Here is a tiny trained network, its code and every weight. The questions are about switching its units off for an input and a target symbol, where a switched-off unit gives its printed mean instead of its output.

import numpy as np


def w(rows, s, z=0):
    codes = np.array(rows[::2]) - 128.0
    scale = np.full(codes.shape[1], s)
    scale[-1] = z or s
    return codes * scale


def norm(h):
    return h / np.sqrt((h * h).mean(-1, keepdims=True) + 1e-5)


def f(y):
    return y / 2 * (1 + np.tanh(0.7978845608 * (y + 0.044715 * y**3)))


def softmax(a):
    e = np.exp(a - a.max(-1, keepdims=True))
    return e / e.sum(-1, keepdims=True)


def log_softmax(a):
    a = a - a.max(-1, keepdims=True)
    return a - np.log(np.exp(a).sum(-1, keepdims=True))


def net(x, mask):
    ids = ['βζηξπστω'.index(c) for c in x.split()]
    T = len(ids)
    res = E[ids] + P[:T]
    u = 0
    for l in range(2):
        r = norm(res)
        for j in range(2):
            rows = slice(3 * j, 3 * j + 3)
            q, k, v = (r @ M[l][rows].T for M in (Q, K, V))
            z = softmax(np.where(np.tri(T) > 0, q @ k.T / 3**0.5, -1e9)) @ v
            o = O[l][rows]
            res = res + np.where(mask[u + j], z, o[:, -1]) @ o[:, :-1]
        u += 2
        y = f(norm(res) @ A[l][:, :-1].T + A[l][:, -1])
        res = res + np.where(mask[u : u + 4], y, B[l][:, -1]) @ B[l][:, :-1]
        u += 4
    return log_softmax(norm(res)[-1] @ U[:, :-1].T + U[:, -1])


Q, K, V, O, A, B = {}, {}, {}, {}, {}, {}
E = w([
[92,41,107,125,61,205,63,170,129],'β',
[85,92,49,214,164,111,140,34,160],'ζ',
[37,67,43,69,171,50,2,126,157],'η',
[96,58,98,80,113,105,124,126,75],'ξ',
[47,123,121,248,132,33,130,76,137],'π',
[163,38,79,121,155,128,171,246,133],'σ',
[44,140,150,124,122,202,224,129,186],'τ',
[35,148,35,120,165,127,11,251,185],'ω',
],0.0052)
P = w([
[99,142,30,65,3,152,146,61,15],'0',
[76,111,73,88,57,173,197,83,36],'1',
[85,111,104,100,89,164,210,89,62],'2',
[112,100,144,106,125,164,191,89,82],'3',
[139,104,166,113,150,155,193,98,103],'4',
[159,99,198,125,170,147,191,104,135],'5',
[165,94,221,140,178,154,174,104,158],'6',
[164,86,241,158,190,162,150,111,183],'7',
],0.0037)
Q[0] = w([
[70,134,118,135,194,113,153,131,174],'0.h0',
[85,132,88,145,158,77,87,118,195],'0.h0',
[202,166,171,146,112,145,99,134,154],'0.h0',
[101,69,150,193,113,155,207,93,109],'0.h1',
[67,110,93,112,176,88,78,136,146],'0.h1',
[1,26,114,139,190,173,154,178,198],'0.h1',
],0.0076)
K[0] = w([
[108,195,163,171,108,135,166,97,148],'0.h0',
[100,191,146,197,137,103,117,99,137],'0.h0',
[142,148,88,121,108,123,90,170,151],'0.h0',
[153,121,154,105,168,136,108,203,182],'0.h1',
[144,122,164,165,142,140,175,86,162],'0.h1',
[124,154,177,167,184,138,131,126,255],'0.h1',
],0.0092)
V[0] = w([
[84,127,146,101,82,155,116,128,168],'0.h0',
[142,86,157,163,140,112,162,21,100],'0.h0',
[95,82,62,67,119,113,82,181,167],'0.h0',
[177,61,179,153,154,108,183,205,126],'0.h1',
[96,173,106,151,173,4,92,200,111],'0.h1',
[164,57,95,153,114,92,52,53,74],'0.h1',
],0.0036)
O[0] = w([
[172,112,102,109,155,56,96,128,118,141],'0.h0',
[170,105,174,111,71,171,75,168,140,254],'0.h0',
[112,237,135,173,156,81,121,40,127,167],'0.h0',
[158,129,74,148,101,139,145,155,53,42],'0.h1',
[51,74,97,123,168,152,212,188,113,132],'0.h1',
[111,148,225,168,254,175,144,81,80,165],'0.h1',
],0.0039,0.0026)
A[0] = w([
[147,123,142,11,44,123,157,93,68,27],'0.n0',
[78,22,55,172,90,65,152,123,218,93],'0.n1',
[109,11,207,114,112,205,82,178,107,202],'0.n2',
[198,98,105,169,117,133,127,250,73,254],'0.n3',
],0.0025,0.00094)
B[0] = w([
[134,96,184,124,144,120,147,168,173,109],'0.n0',
[118,148,109,39,30,203,150,226,92,233],'0.n1',
[155,163,150,156,155,120,195,84,65,250],'0.n2',
[102,129,107,189,89,90,89,3,96,149],'0.n3',
],0.0039,0.0021)
Q[1] = w([
[230,138,180,137,123,79,143,75,138],'1.h0',
[145,102,165,195,62,174,175,119,127],'1.h0',
[146,169,173,187,208,150,136,53,60],'1.h0',
[113,46,137,177,72,199,188,164,84],'1.h1',
[108,38,189,158,255,156,86,90,126],'1.h1',
[189,128,188,177,144,164,190,71,71],'1.h1',
],0.0074)
K[1] = w([
[144,98,160,93,77,134,185,64,126],'1.h0',
[177,135,176,118,123,108,165,209,167],'1.h0',
[142,84,150,141,152,59,157,84,73],'1.h0',
[158,124,128,121,150,86,102,255,155],'1.h1',
[156,71,159,222,122,114,155,145,180],'1.h1',
[169,106,151,137,152,85,126,163,78],'1.h1',
],0.009)
V[1] = w([
[153,74,54,177,201,87,2,150,57],'1.h0',
[114,168,184,45,124,55,124,118,63],'1.h0',
[201,109,162,100,140,101,164,208,57],'1.h0',
[193,58,57,40,183,165,155,82,114],'1.h1',
[160,186,74,152,156,207,113,143,183],'1.h1',
[139,109,48,223,86,83,133,141,113],'1.h1',
],0.0043)
O[1] = w([
[219,6,183,125,74,39,172,100,100,178],'1.h0',
[93,63,102,169,205,69,105,189,226,116],'1.h0',
[38,66,55,132,116,92,162,51,142,4],'1.h0',
[72,103,109,189,137,111,3,145,58,149],'1.h1',
[142,68,193,59,127,204,68,144,100,99],'1.h1',
[140,166,131,159,101,148,178,178,50,162],'1.h1',
],0.0047,0.0036)
A[1] = w([
[167,196,108,130,44,154,91,84,101,129],'1.n0',
[86,161,77,164,182,48,126,144,153,123],'1.n1',
[131,165,117,174,185,146,234,74,160,108],'1.n2',
[130,12,188,3,108,189,242,227,120,3],'1.n3',
],0.005,0.0029)
B[1] = w([
[141,122,68,86,129,96,208,132,196,147],'1.n0',
[140,139,114,115,103,190,192,95,179,156],'1.n1',
[139,177,186,95,103,2,91,155,146,146],'1.n2',
[141,45,159,32,129,149,248,114,147,253],'1.n3',
],0.0066,0.0046)
U = w([
[231,195,128,151,150,221,130,28,105,3],'β',
[129,128,217,155,213,178,32,200,60,189],'ζ',
[44,66,68,166,203,92,108,34,195,96],'η',
[127,222,179,136,111,2,171,146,169,93],'ξ',
[140,49,165,53,126,181,223,162,136,221],'π',
[103,107,40,233,63,113,168,147,20,120],'σ',
[193,76,43,81,3,67,30,157,206,22],'τ',
[71,222,28,111,129,235,147,208,189,131],'ω',
],0.0051,0.0016)

Each question gives the input, a string of symbols that net reads in full, and the target symbol t.
The units are the heads (3 rows each of Q, K, V and O) and the neurons (one row each of A and B). Each row of codes is followed by its name. A weight is (code - 128) times the scale printed after its matrix; where a second scale follows, it is the last column's (O, A, B and U).
mask holds one flag per unit, layer by layer, with each layer's heads first. A switched-off unit (its flag False) gives its mean, the last column of its rows in O or B, instead of its output. The means were averaged over made-up inputs and are rounded, as every weight is.
A unit's drop is (log p(t) with every unit on - log p(t) with that unit switched off) / (log p(t) with every unit on - log p(t) with every unit switched off).
The circuit of an input: a set's keep is (log p(t) with only the set's units on - log p(t) with every unit switched off) / (log p(t) with every unit on - log p(t) with every unit switched off). Starting from all 12 units, units are removed one at a time, each time the one whose removal leaves the highest keep (on an exact tie, the one counted first), for as long as the keep stays at least 0.8.
units of the circuit, in order: the units of the circuit, biggest drop first
unit that matters most: the unit with the biggest drop
top k neurons: the k neurons with the biggest drops, biggest first
which heads matter: for each layer, one digit per head in row order, 1 if its drop is at least 0.15 and else 0, layers parted by /
input τ τ ζ ξ, target ω: units of the circuit, in order	1.h0, 1.n3
input σ ω ζ π ξ, target ξ: unit that matters most	1.h1
input ζ ω ζ ζ β β ξ β, target η: which heads matter	00 / 11
input β ξ ζ π, target ξ: units of the circuit, in order	1.h1, 1.n2
input σ η ξ, target σ: units of the circuit, in order	1.h1, 1.n3
input ζ ζ ζ, target β: which heads matter	01 / 10
input η ω ω η π ξ β, target ξ: which heads matter	10 / 01
input ζ π ζ ζ β, target β: top 2 neurons	1.n3, 1.n0
input ζ σ σ π π β τ σ, target ω: units of the circuit, in order	1.h0, 0.h1
input π τ ξ, target ω: which heads matter	00 / 10
input σ ζ η β, target ζ: which heads matter	11 / 00
input π η π, target ξ: which heads matter	01 / 01
input τ σ η σ β τ, target ω: units of the circuit, in order	1.h0, 0.h1
input β ω ζ ω ω β ζ ζ, target β: units of the circuit, in order	1.h0
input ω ω ω ω ξ η, target η: units of the circuit, in order	0.h0, 1.h1
input τ β ζ ζ σ, target σ: which heads matter	00 / 00
input σ π ζ ω τ ζ π, target ω: which heads matter	11 / 10
input ω ζ ζ ω σ τ ω, target τ: which heads matter	01 / 00
input ζ τ ω, target τ: units of the circuit, in order	0.h1, 1.h0
input ζ ω τ ξ τ η, target τ: top neuron	1.n3
input π η ω σ σ ξ τ η, target τ: which heads matter	01 / 00
